Below are the code and all the weights of a small trained network. Each question names an input and a class and asks about switching units off, where a switched-off unit gives its printed mean instead of its output.

import numpy as np


def w(rows, s, z=0):
    codes = np.array(rows[::2]) - 128.0
    scale = np.full(codes.shape[1], s)
    scale[-1] = z or s
    return codes * scale


def f(y):
    return np.maximum(y, 0)


def log_softmax(a):
    a = a - a.max(-1, keepdims=True)
    return a - np.log(np.exp(a).sum(-1, keepdims=True))


def net(x, mask):
    res = np.array(x, float).reshape(1, 7) / 4 @ E
    y = f(res @ A[0][:, :-1].T + A[0][:, -1])
    res = res + np.where(mask, y, B[0][:, -1]) @ B[0][:, :-1]
    return log_softmax(res[-1] @ U[:, :-1].T + U[:, -1])


A, B = {}, {}
E = w([
[131,127,129,128,128,126,127,122,138,129],'x0',
[109,200,96,132,103,166,1,57,88,68],'x1',
[235,164,155,3,99,30,114,150,90,133],'x2',
[89,57,91,28,79,208,136,85,137,180],'x3',
[136,126,131,129,128,128,126,122,137,128],'x4',
[133,125,129,129,129,133,127,132,122,126],'x5',
[108,118,97,83,101,153,67,234,229,51],'x6',
],0.009)
A[0] = w([
[142,131,147,130,87,143,182,148,145,132,67],'N0',
[154,114,124,130,151,160,120,134,122,133,25],'N1',
[135,98,136,131,149,118,215,198,154,156,64],'N2',
[157,142,148,239,144,80,104,175,106,91,42],'N3',
[145,114,130,183,126,171,165,134,162,131,96],'N4',
[120,114,127,111,134,146,173,151,135,133,50],'N5',
[151,130,127,155,141,119,150,63,88,156,79],'N6',
[145,115,115,160,137,128,133,79,101,142,100],'N7',
[133,152,148,137,134,127,153,117,122,98,66],'N8',
[113,124,129,112,146,115,157,172,149,133,50],'N9',
[102,131,134,111,128,129,93,133,99,125,70],'N10',
[104,115,120,116,119,139,99,170,167,112,77],'N11',
[144,150,111,174,152,100,131,147,128,131,46],'N12',
[139,119,124,138,128,120,107,118,155,135,101],'N13',
[115,162,139,118,120,158,49,77,99,96,59],'N14',
[132,86,114,142,134,89,164,130,142,154,79],'N15',
[97,114,125,175,100,152,133,85,154,103,124],'N16',
[126,148,132,143,142,137,63,86,113,108,55],'N17',
[167,140,134,40,132,80,120,134,106,115,121],'N18',
[158,131,147,91,130,103,132,115,109,106,103],'N19',
[136,128,155,153,133,107,175,50,55,127,60],'N20',
[135,138,107,133,145,122,133,109,122,157,78],'N21',
[117,90,118,88,106,168,137,95,115,146,4],'N22',
[138,123,146,160,135,109,156,58,77,152,91],'N23',
[125,118,130,120,129,160,68,224,180,103,86],'N24',
[134,170,130,156,119,99,108,150,186,115,56],'N25',
[123,131,118,101,132,149,122,148,143,105,48],'N26',
[190,136,133,47,113,72,99,137,109,140,102],'N27',
[136,121,114,159,107,114,146,95,97,159,77],'N28',
[129,122,156,135,118,126,140,80,114,131,67],'N29',
[126,138,130,123,134,136,76,114,132,102,73],'N30',
[55,89,125,247,146,213,139,127,162,124,98],'N31',
[139,143,142,190,127,110,123,147,126,111,21],'N32',
[144,137,109,167,120,97,125,126,127,132,57],'N33',
[117,115,121,99,121,128,88,201,190,74,92],'N34',
[145,152,130,124,113,103,131,142,116,126,114],'N35',
[133,156,102,133,129,140,35,73,108,100,60],'N36',
[91,89,120,11,117,218,145,70,142,167,24],'N37',
[142,81,140,141,147,109,210,168,149,131,63],'N38',
[147,177,131,175,136,64,132,151,131,112,69],'N39',
[145,145,110,147,138,122,145,86,111,179,85],'N40',
[100,148,116,156,128,160,124,122,134,139,117],'N41',
],0.015,0.0037)
B[0] = w([
[125,147,119,146,97,114,125,118,124,131,156],'N0',
[109,128,123,135,131,118,136,128,137,127,129],'N1',
[159,139,130,131,35,126,129,122,124,133,212],'N2',
[107,29,126,128,139,113,128,105,137,133,208],'N3',
[156,142,125,119,144,102,132,132,126,142,171],'N4',
[135,130,134,140,93,127,129,119,135,125,155],'N5',
[97,160,134,128,130,148,150,137,132,104,196],'N6',
[95,154,131,115,128,135,126,130,131,118,172],'N7',
[124,107,128,129,134,136,139,131,120,129,144],'N8',
[132,134,130,133,98,142,110,126,119,132,158],'N9',
[143,125,140,132,107,130,136,130,139,137,145],'N10',
[88,154,135,126,142,147,138,132,121,118,166],'N11',
[118,90,123,130,130,119,136,112,134,118,162],'N12',
[112,132,122,132,125,113,141,137,119,127,132],'N13',
[155,127,126,138,48,127,125,127,125,142,195],'N14',
[149,133,113,126,81,135,111,140,118,125,172],'N15',
[149,152,121,123,149,102,114,135,122,143,182],'N16',
[156,119,125,121,74,134,118,132,123,148,176],'N17',
[179,161,139,129,178,87,122,138,135,128,210],'N18',
[149,139,127,132,157,109,118,141,136,127,172],'N19',
[80,157,124,114,144,171,125,145,141,113,215],'N20',
[139,126,125,128,130,152,143,146,121,119,147],'N21',
[98,73,131,132,136,110,125,110,142,126,172],'N22',
[86,166,129,130,147,171,132,128,127,121,208],'N23',
[55,169,129,116,143,172,135,121,133,116,193],'N24',
[102,105,128,126,144,150,139,123,124,117,159],'N25',
[99,137,134,131,137,138,130,126,122,116,147],'N26',
[173,167,112,132,194,87,129,133,124,150,220],'N27',
[91,143,130,125,141,154,109,133,135,130,171],'N28',
[121,137,127,137,129,144,141,144,115,114,158],'N29',
[140,146,135,134,92,125,129,125,130,138,158],'N30',
[198,176,129,122,203,75,121,142,127,138,255],'N31',
[126,79,125,124,141,128,125,114,121,128,162],'N32',
[114,101,128,123,134,131,131,133,119,134,149],'N33',
[74,160,126,125,149,185,138,147,120,115,194],'N34',
[132,134,131,119,148,114,127,113,142,146,159],'N35',
[158,139,127,137,38,116,133,124,132,134,198],'N36',
[113,2,128,137,151,125,134,110,121,117,225],'N37',
[147,135,133,134,51,132,110,118,134,143,203],'N38',
[135,54,128,133,139,127,129,123,118,117,191],'N39',
[85,153,132,117,132,141,124,129,119,124,178],'N40',
[165,139,142,125,137,109,137,137,141,125,165],'N41',
],0.03,0.019)
U = w([
[155,188,72,137,192,62,129,137,109,151,129],'0',
[21,190,89,130,133,200,160,130,98,89,253],'1',
[134,154,85,171,2,131,117,99,97,162,73],'2',
[75,16,76,150,154,111,156,64,98,111,150],'3',
],0.0079,0.00036)

Each question gives the input, the list of numbers given to net, and the class t.
The units are the neurons (one row each of A and B). Each row of codes is followed by its name. A weight is (code - 128) times the scale printed after its matrix; where a second scale follows, it is the last column's (A, B and U).
mask holds one flag per neuron, in row order. A switched-off neuron (its flag False) gives its mean, the last column of its row in B, instead of its output. The means were averaged over made-up inputs and are rounded, as every weight is.
A unit's drop is (log p(t) with every unit on - log p(t) with that unit switched off) / (log p(t) with every unit on - log p(t) with every unit switched off).
The circuit of an input: a set's keep is (log p(t) with only the set's units on - log p(t) with every unit switched off) / (log p(t) with every unit on - log p(t) with every unit switched off). Starting from the 12 units with the biggest drops (on a tie, the unit counted first), units are removed one at a time, each time the one whose removal leaves the highest keep (on an exact tie, the one counted first), for as long as the keep stays at least 0.8.
units of the circuit, in order: the units of the circuit, biggest drop first
most important unit: the unit with the biggest drop
top k neurons: the k neurons with the biggest drops, biggest first
drop when u is switched off: that unit's drop, to one decimal
input [0,0,-4,5,8,-8,-2], class 3: units of the circuit, in order	(N37)
input [6,-4,-3,4,0,1,-4], class 1: top 2 neurons	(N3; N36)
input [-7,1,0,7,4,1,-7], class 1: top 3 neurons	(N20; N23; N3)
input [2,-2,0,2,6,0,1], class 2: top 3 neurons	(N3; N39; N31)
input [-4,3,5,5,-8,-4,7], class 1: top 3 neurons	(N34; N24; N31)
input [2,4,6,7,0,3,-6], class 3: top 2 neurons	(N37; N31)
input [4,8,7,3,5,3,-7], class 2: top 3 neurons	(N36; N14; N31)
input [3,-2,-4,5,4,8,-4], class 3: top 3 neurons	(N37; N27; N18)
input [1,-8,2,8,1,3,-4], class 2: top 2 neurons	(N2; N38)
input [1,6,7,-3,-5,1,8], class 1: top 2 neurons	(N34; N24)
input [-2,0,-7,1,-6,5,7], class 0: top 4 neurons	(N31; N20; N16; N23)
input [8,2,6,7,2,-5,-4], class 3: top 3 neurons	(N37; N31; N22)
input [-1,-1,-1,2,2,8,1], class 3: top 4 neurons	(N27; N31; N18; N20)
input [-1,-6,-3,-3,-7,8,8], class 1: units of the circuit, in order	(N24)
input [0,8,4,2,2,-6,-7], class 2: top 3 neurons	(N36; N14; N17)
input [-2,6,3,-3,-4,1,7], class 1: top 2 neurons	(N34; N24)
input [-6,-3,1,6,-8,-6,7], class 1: drop when N25 is switched off	0.0
input [-1,-8,-6,-7,4,4,-1], class 2: drop when N2 is switched off	1.4
input [-8,-4,2,-3,-4,6,0], class 2: drop when N31 is switched off	0.1
input [-7,-6,-5,-8,-5,-8,-6], class 3: drop when N39 is switched off	0.1
input [-2,-7,-6,1,5,5,5], class 2: most important unit	N2
